(in the rows, 128 means zero)
Each row of numbers stands for one thing and depends on some of the facts below. Use the named rows to name the rest.

Some facts about the things:
(k118, σ, 87); (k120, σ, 575); (k124, σ, 219); (k128, σ, 333); (k136, σ, 575)
(k146, σ, 87); (k147, σ, 575); (k149, σ, 575); (k160, σ, 663); (k163, σ, 663)
(k181, σ, 575); (k185, σ, 663); (k190, σ, 333); (k206, σ, 865); (k211, σ, 575)
(k212, σ, 219); (k22, σ, 865); (k222, σ, 865); (k223, σ, 392); (k239, σ, 575)
(k240, σ, 865); (k270, σ, 87); (k271, σ, 575); (k284, σ, 219); (k29, σ, 333)
(k299, σ, 219); (k300, σ, 333); (k303, σ, 663); (k317, σ, 865); (k324, σ, 575)
(k33, σ, 87); (k338, σ, 575); (k339, σ, 87); (k344, σ, 663); (k349, σ, 575)
(k35, σ, 87); (k351, σ, 865); (k354, σ, 87); (k359, σ, 575); (k36, σ, 87)
(k361, σ, 219); (k370, σ, 87); (k375, σ, 87); (k382, σ, 333); (k387, σ, 575)
(k392, σ, 663); (k394, σ, 392); (k40, σ, 87); (k405, σ, 219); (k406, σ, 392)
(k41, σ, 865); (k413, σ, 865); (k434, σ, 575); (k450, σ, 865); (k461, σ, 87)
(k463, σ, 575); (k477, σ, 865); (k488, σ, 87); (k49, σ, 87); (k499, σ, 575)
(k500, σ, 663); (k505, σ, 575); (k509, σ, 392); (k51, σ, 87); (k512, σ, 333)
(k516, σ, 575); (k519, σ, 865); (k520, σ, 663); (k521, σ, 392); (k522, σ, 333)
(k544, σ, 87); (k563, σ, 663); (k579, σ, 87); (k581, σ, 87); (k589, σ, 575)
(k59, σ, 575); (k597, σ, 87); (k626, σ, 865); (k64, σ, 865); (k654, σ, 575)
(k659, σ, 575); (k666, σ, 87); (k668, σ, 575); (k695, σ, 87); (k703, σ, 87)
(k716, σ, 333); (k732, σ, 575); (k754, σ, 865); (k764, σ, 87); (k777, σ, 663)
(k788, σ, 87); (k795, σ, 87); (k796, σ, 87); (k815, σ, 87); (k817, σ, 865)
(k820, σ, 87); (k823, σ, 865); (k824, σ, 392); (k825, σ, 219); (k826, σ, 663)
(k83, σ, 87); (k860, σ, 575); (k878, σ, 87); (k879, σ, 333); (k892, σ, 87)
(k896, σ, 865); (k898, σ, 87); (k899, σ, 575); (k9, σ, 87); (k910, σ, 333)
(k948, σ, 575); (k955, σ, 333); (k959, σ, 575); (k966, σ, 575); (k971, σ, 865)
(k972, σ, 87); (k974, σ, 663); (k98, σ, 392); (k985, σ, 575); (k989, σ, 663)
(k99, σ, 575); (k998, σ, 663); (k118, Ψ, k579); (k118, Ψ, k51); (k118, Ψ, k966)
(k118, Ψ, k955); (k146, Ψ, k387); (k146, Ψ, k36); (k146, Ψ, k284); (k147, Ψ, k579)
(k147, Ψ, k22); (k147, Ψ, k974); (k206, Ψ, k160); (k206, Ψ, k966); (k206, Ψ, k351)
(k211, Ψ, k499); (k211, Ψ, k406); (k211, Ψ, k29); (k211, Ψ, k185); (k211, Ψ, k284)
(k211, Ψ, k516); (k211, Ψ, k955); (k212, Ψ, k695); (k212, Ψ, k185); (k212, Ψ, k520)
(k212, Ψ, k500); (k239, Ψ, k181); (k239, Ψ, k394); (k324, Ψ, k825); (k324, Ψ, k972)
(k324, Ψ, k589); (k33, Ψ, k777); (k33, Ψ, k22); (k338, Ψ, k270); (k338, Ψ, k732)
(k338, Ψ, k22); (k338, Ψ, k788); (k361, Ψ, k817); (k361, Ψ, k339); (k361, Ψ, k49)
(k361, Ψ, k163); (k361, Ψ, k434); (k361, Ψ, k375); (k361, Ψ, k394); (k370, Ψ, k160)
(k370, Ψ, k98); (k370, Ψ, k64); (k370, Ψ, k971); (k40, Ψ, k948); (k40, Ψ, k359)
(k40, Ψ, k716); (k40, Ψ, k955); (k405, Ψ, k339); (k405, Ψ, k499); (k405, Ψ, k826)
(k405, Ψ, k136); (k405, Ψ, k303); (k405, Ψ, k898); (k405, Ψ, k351); (k450, Ψ, k339)
(k450, Ψ, k163); (k450, Ψ, k972); (k450, Ψ, k344); (k450, Ψ, k463); (k477, Ψ, k519)
(k477, Ψ, k387); (k477, Ψ, k98); (k477, Ψ, k788); (k477, Ψ, k898); (k505, Ψ, k300)
(k505, Ψ, k149); (k505, Ψ, k36); (k505, Ψ, k732); (k505, Ψ, k354); (k512, Ψ, k522)
(k512, Ψ, k413); (k512, Ψ, k317); (k521, Ψ, k339); (k521, Ψ, k461); (k521, Ψ, k668)
(k521, Ψ, k344); (k521, Ψ, k22); (k521, Ψ, k284); (k544, Ψ, k695); (k544, Ψ, k271)
(k544, Ψ, k98); (k544, Ψ, k222); (k581, Ψ, k998); (k581, Ψ, k516); (k581, Ψ, k754)
(k59, Ψ, k51); (k59, Ψ, k344); (k59, Ψ, k22); (k59, Ψ, k317); (k59, Ψ, k716)
(k666, Ψ, k270); (k666, Ψ, k349); (k703, Ψ, k910); (k703, Ψ, k824); (k764, Ψ, k815)
(k764, Ψ, k823); (k764, Ψ, k351); (k795, Ψ, k392); (k795, Ψ, k222); (k820, Ψ, k777)
(k820, Ψ, k695); (k820, Ψ, k223); (k820, Ψ, k563); (k820, Ψ, k826); (k83, Ψ, k522)
(k83, Ψ, k825); (k83, Ψ, k461); (k83, Ψ, k732); (k83, Ψ, k597); (k83, Ψ, k955)
(k860, Ψ, k271); (k860, Ψ, k382); (k860, Ψ, k300); (k860, Ψ, k387); (k860, Ψ, k972)
(k860, Ψ, k240); (k878, Ψ, k695); (k878, Ψ, k899); (k878, Ψ, k35); (k878, Ψ, k406)
(k878, Ψ, k185); (k878, Ψ, k120); (k878, Ψ, k788); (k878, Ψ, k520); (k892, Ψ, k796)
(k892, Ψ, k879); (k892, Ψ, k654); (k896, Ψ, k972); (k896, Ψ, k732); (k896, Ψ, k359)
(k9, Ψ, k826); (k9, Ψ, k732); (k9, Ψ, k349); (k9, Ψ, k716); (k959, Ψ, k160)
(k959, Ψ, k181); (k959, Ψ, k406); (k959, Ψ, k190); (k985, Ψ, k349); (k985, Ψ, k22)
(k985, Ψ, k124); (k985, Ψ, k824); (k985, Ψ, k955); (k985, Ψ, k41); (k99, Ψ, k271)
(k99, Ψ, k303)

Some things and their rows:
k124: [176 112 129 139  48 150 110 109 137 117 129 113  79 162 144 143 171 143
 168 125  82 167 163 112 112 137]
k985: [173  91 132 175  76 163  72  82 117  87 119 101  57 168 117 156 163 129
 163 123  80 172 138 100 122 146]
k370: [179  83 148 170  64 157  80  94 143 138 121 145 101 144 113 195 140 144
 152 153  73 166 171 124  90 119]
k40: [170  82  94 147  82 145  85  83 117 125  93 104 100 164 115 180 158 125
 174 117 111 183 139 115 106 132]
k163: [162  88  96 135  59 112 108 131 135 118 128 121  78 129 128 140 150 151
 156 148  68 148 169 126 129 113]
k955: [175 127  98 156  89 154 118  87 145 127  93 105  95 169 132 171 144 126
 182 117 111 177 134 129  92 134]
k239: [192  78  96 141  72 127  83 118 142 106 124 102  65 126 118 177 139 156
 149 162  69 160 156 105 129  91]
k989: [175 110 118 136  52 136 111 115 140 122 129 119  86 151 132 146 151 137
 164 133  86 160 173 130 109 138]
k764: [170  81 140 171  59 154  90 108 145 135 123 138  81 141 112 180 138 157
 154 149  68 173 145 100  95 102]
k317: [158 119 116 144  73 144 118 117 140 109 118 132  84 157 137 139 150 137
 177 126  80 160 150 128 114 140]
k339: [143  81  99 142  89 116 107 133 124 111 117 136  77 125 132 142 151 168
 151 156  72 138 155 132 133  98]
k795: [153  93 145 159  84 160  81 101 138 133 126 117 100 156 136 175 146 138
 174 157  87 142 187 142  99 143]
k9: [175  76  97 158  69 139  70  86 108  92 122 103  75 169 112 157 192 159
 147 161 102 183 155  92  88 146]
k128: [164 119 114 150  85 144 115 128 145 121 122 119  79 152 140 146 165 149
 161 151  88 147 148 135  92 135]
k509: [169 107 123 142  64 145 112 131 138 126 130 130  97 163 143 148 176 152
 169 135  82 152 149 125  97 134]
k668: [168 124 120 139  56 133 104 126 139 105 130 102  58 138 147 144 149 137
 168 138  77 144 161 130 127 126]
k359: [176 111  95 134  40 117  88  98 139 135 117 101  69 157 118 146 176 130
 176 134 103 167 143 132 100 133]
k120: [183 116 108 134  54 139 107 119 145 108 128 108  67 143 158 144 165 142
 165 151  96 152 175 133 113 130]

Which thing is each row?
No name comes twice in this set of rows, the named rows included.
[195  78 100 144  69 160  86  95 143 128 112 108  79 126 120 193 140 139
 150 158  70 180 150 103 121  94]  k959
[190  92 122 150  47 157  69  88 142  87 132 101  54 160 109 144 189 162
 153 154  98 173 172  94  89 138]  k349
[166 110 124 173  89 164 117  90 138 117  86 113  99 166 113 194 138 124
 185 116  73 188 138 116 134 130]  k118
[190  96  97 134  82 156 122 119 141 122 125 127 105 158 165 180 161 152
 160 148  89 168 149 121 112 102]  k406
[184 100 125 137  64 153 115 129 140 113 134 132  97 155 149 146 184 168
 160 144  82 146 169 124  98 133]  k223
[183  81 111 136  43 141  87 107 143 100 134 123  77 151 120 146 179 169
 152 161  79 164 184 104  94 132]  k826
[191  91  93 137  48 133 103 123 143 122 129 106  63 126 137 155 141 155
 156 156  76 166 162 109 110  95]  k181
[165 101 104 133  47 114 100 111 133 142 124 102  93 158 130 139 174 134
 173 127  86 167 151 127 124 132]  k825
[166 105 100 157  86 148  99 100 143 104 119 110  71 165 114 144 182 138
 156 145  98 169 135 123  90 137]  k716
[141  86 144 151  72 110  68 116 122 136 120 106 104 131 112 179 140 133
 191 159  91 129 184 142 126 149]  k860
[141  96 141 160  90 133  83 102 116 141 100 105 107 158 121 178 146 125
 190 138  80 139 157 139 136 144]  k146
[154  84  94 143  87 117  73  88 102 131  89 103 103 165 113 172 175 124
 170 122 109 184 134 129 102 140]  k83
[152 110 103 165  93 149 104 102 137 114 100 108  90 160 116 153 154 131
 172 138  84 150 135 137 102 135]  k512
[154  86 115 145  48 110  69  89 126 135 119 102  86 164 109 157 184 123
 171 153 113 151 163 136  93 148]  k505

Now the same things, written a new way:
Some rows with their names:
k463: [127 119 144 110 150 146 120 106 130 127 131 115 186 134 115 115 120 114
 125 137 134 101 156  96 143  71 134 130 125 122 113 142 123]
k450: [168 138 171  79 102 185 130  84 148  51  79 104 147 176 132 151 147 124
 105 117 154 113 104 132 183 145  99 139 139 141  89 188 125]
k563: [ 97 119 124 116 120 117 128 160 132 163 135 104 127 106 124 123 110 177
 172 117  75 151 150 129 128 117 148 113 143  63 114  97 112]
k879: [128 123 170 176 161  77 120  72 159 111 112 198 105  42 141 143 129 140
 151 142 137  94 133 156  94 135 175 115 121 137 126  79 180]
k519: [158 100 125 121 119 113 114 150 139 118 138 122 150 141  93  90 150  98
 140 127 119 141 107 165  97 119 146 150 148 122 151 142 130]
k394: [150 138 174 160 157 131 121 100 133  90 129  77 184 103  99  50 148 126
 148  96 174 118 153 105 139 125 119 144 139 114 150 120 133]
k896: [164 122 170  89  92 160 126 109 138  73 133 119 136 173 137 174 133 111
  94 141 129 125  86 166 184 147 108 133 144 154  73 169 147]
k359: [107 117 127 122 145 125 122 150 124 159 176 129 168 134 116 141 109  97
 112 165 123 105 135 123 137  83 129 111 106 121 116 144 151]
k223: [121 111 140 134 115 126 137 154 124 111 153 110 126  92  91  82 134 154
 177 112 104 147 135 149 124 173 142 109 180  82 107 130 142]
k240: [177 109 163 126 129 115 113 128 146 116 149 123 169 146 101 114 147  79
 118 142 115 123 102 174 101  93 169 151 164 133 124 166 142]
k22: [ 79 118 144 130 115  98 138 181 127 106 188  97 197 116  77  98 121  85
 134 147 139 115 128 120 103 154 115 118 123 109 117 113 146]
k826: [ 79 126 111 125 138 115 129 170 140 168 158  98 154 107 108 104 108 153
 145 124  97 142 149 113 117  95 135 113 159  90 131  98  93]
k9: [120 136 129  94  94 154 172 125 136  91 110 113 104 151 158 194 113 168
 109 127 110 149 101 130 155 162 101 110 149 158  83 148 108]
k509: [148 124 164 165 144 129 130  93 137  92 131 116 109 103 128 117 133 116
 144 118 127 137 113 154 147 149 136 119 131 126 111 105 171]
k206: [167 104 115 125  95 177  96 131 132  67 105 160  98 158 125 134 182 136
 130  84 173 159  84 138 161 169  83 151  89 151 119  96 105]
k899: [134 124  80 129 116  95 100 144 102 188 118 138 120 105 129  87 127 129
 168 147 105 133 138 107 113 139 160 146 131  84 164 144 133]
k29: [123 139  90 174 124 115 142 116  75 169 136 135 116 121 127  77 116 104
 134 135 148 112 155 134 147 167 151 128 105 162 168 161 131]
k36: [129 141 149 151 150 113 148 142 140 157 168 110 143 146 114 126 118  84
  88 144 114 126 123 156  81  87 149 123 167 153 154 153 122]

Which thing is each row?
No name comes twice in this set of rows, the named rows included.
[163 139  79  91  87 181 105 102  88 159  76 161  80 170 181 159 121 133
 120 127 120 138 118 109 205 172 114 145  74 129 125 157 122]  k211
[125 110  95 115 146 149  99 153 128 154 136 144 139 142 106 108 137 134
 133 124 126 120 141 112 109  88 139 134 115 112 131 108  98]  k136
[190 105 130  89  87 161 106 125 122  99  98 148  84 159 141 141 159 136
 123 104 118 162  76 170 156 149 132 149 155 136 107 156 110]  k477
[ 82 139 128 135 121 106 157 162 131 122 162 106 151 115 116 143 109 120
 128 144 116 136 133 111  98 136 133 116 148 124 127 126 132]  k270
[125 147 144 135 144 130 119  95 146 143 120 133 101  96 143 149 121 157
 132 117 111 137 131 136 141  92 125 119 101  97 128  80 141]  k989
[150 124 185 113 140 117 101 107 149  70  94  78 208 124 106  72 155 108
 136 109 186 103 147  89 128 123 102 147 130 110 122 133 133]  k817
[104 124  82 169 157 135  91 145 126 168 155 137 119 115 112  69 136 126
 147 100 136 162 128 116 107  80 114 139  95 106 173  74  79]  k160
[155 170 126 139 103 120 137  87 110 123  64 129  80 146 184 156 124 112
  98 121 139 140 108 122 160 181 102 151  92 161 169 150 139]  k581
[134 120 157 152 160  92 107  78 164 124 108 197 107  61 152 157 127 129
 144 150 117 100 122 134  84  98 148 127  89  96 123  67 192]  k654
[129 147 106 133 106  73 133 147 123 167  93  95 117 106 132  92 120 123
 156 124 109 146 129 114  89 169 159 146 155 104 170 142 137]  k35
[ 84 132 132 132 140 139 149 143 133 154 162 113 123 119 134 153 104 154
 137 124 114 130 136 109 147 106 101  99  98 103 105  83 121]  k974

The same things again, as new rows of numbers:
Some things and their rows:
k796: [101 177  39  64 205 164  55  67 152 187  70 165 100  82  96  92 163 119
 182 118 187 175 150 152 159 131]
k339: [134 158  98 133 174  95 125 147 100 178 106  93 111 165 121 118 116  89
 112 122  95 169 151 154 127 118]
k405: [115 104 117 161 108 150 104 134 157 126 122 153 157 160 147 130 126  80
 116 145 143  85  57 132 132 155]
k120: [104 153 124 122 131 139 135 120  81  99 114  93 176 142 109 152  93 117
 119 164 108 156  97 164 154 144]
k910: [188 179 137 148 111  87  86  89  67 106 153 137 115  91 193 133  91  34
 180 113 124 180  62  69  81  96]
k824: [161 182 140 138 103  93 110  77  77 107 139 117 158  99 163 142 106  37
 178 119 135 161  58  74 103  98]
k392: [103 101 139  84 192 108 147  59 105 161 150  70 181 100  93 163  81 122
  86 214 193  98  63  72 138 157]
k878: [157  92 110 156 133 119 110 138 145 177 113 130 112 139 163 128 103  89
 119 203 150  95  82 107 123 150]
k521: [151 143 138 162 111 108  67  87 163 168 129 124 141 114 119 138 134  71
 111 116 165  82  66  91 105 126]
k406: [112 185 143 146 147 106 129  95 145 127  91  78 160 143 106 154 157  90
 107 119 149 113 121  88 145  96]
k9: [175  90  94 162 119 105  83 135 138 176 133 147 104 127 176 115  92  67
 144 178 122  94  69 120 100 142]
k163: [119 172 123 132 176  95 120 108 155 168 125  98 128 154 106 139 126 107
 100 114  99 133 151 160 136 118]
k899: [101 161 135 126 126 146 139 121  81 102 111  94 176 143 115 145  95 113
 119 168 105 156  96 168 147 146]
k450: [159 112 121 161 107 163  83  79 161 107 155 134 178 106  98 125 135 100
  95 119 125  81  72 155 128 182]
k349: [121 162 118 122 116 129 125 110  76 103 139 121 175 129 133 134  88  79
 156 126  97 161  80 156 139 133]
k35: [124 149 124 135 175 103 136 144  83 153  95  84 119 152 139 140 111  90
 120 162 113 172 134 118 143 108]
k270: [147 147 108 137 150  94 123 135  75 157 114 107 111 147 152 125  93  61
 148 130 105 172 132 128 122 105]
k597: [153 157 107 125 157  87 124 137  80 164 118  99 108 149 139 124  92  61
 142 120  99 170 134 140 125 109]

Rows to name:
No name comes twice in this set of rows, the named rows included.
[122 171 137 158 117 106 107  86 160 137 117 101 151 125 114 145 139  79
 117 118 157  91  83  84 120 103]  k509
[120 103 127 157 111 162  92 125 162 104 154 152 179 111 135 117 170 112
 128 128 167  86  66 103 127 165]  k206
[129  91  99 161 135 109 107 154 152 183 125 147 112 151 168 119 134 113
 124 202 175  93  84  96 115 146]  k370
[149 147 133 161 165  86  90 124 137 180 113 100 113 124 145 141 129  89
 129 122 157 102 116  83 101 104]  k128
[112  89 109 143 167 123 140  82 140 185 149 102 151 108 105 143  83 116
  88 213 190  83  56  67 108 189]  k795
[123  94  80 164 115 150  79 149 160 121 134 145 150 165 108 119 121 126
  93 137 105  83  95 169 133 185]  k239
[116 174 135 157 196  86 116 145 133 177  94  85 112 163 126 140 162 115
 112 113 142 142 147  91 113  97]  k190
[148 107 108 158 140 104 112 149 115 168 121 123 106 145 158 128 107  86
 131 158 110 136 118 126 121 124]  k488
[119 101 125 161 111 162 122 104 153 123 115 132 169 135 130 144 106  81
  97 184 158  88  56 115 142 163]  k212
[119 120 116 151 113 146 117 124 116 102 139 130 166 133 130 142  91 111
 126 164 102 105  71 156 135 164]  k659
[132 179 141 149 126 172 143 107  76 101  72  65 171 123 155 173 102 111
 129 203  91 133 106 161 173 124]  k516
[108 173 138 160 113 158 128 141 153  99 143 134 182 144 137 122 171 104
 153 117 142 164 128 102 148 107]  k351
[169 180 140 161 110 181 138  62 130  98  71  62 177  90 141 180 161 102
 106 200  97 100 129 165 167 112]  k754
[101 177 144 142 153 103 135  91 152 131 103  82 160 144  96 145 148  96
  96 118 178 112 110  73 137 104]  k98

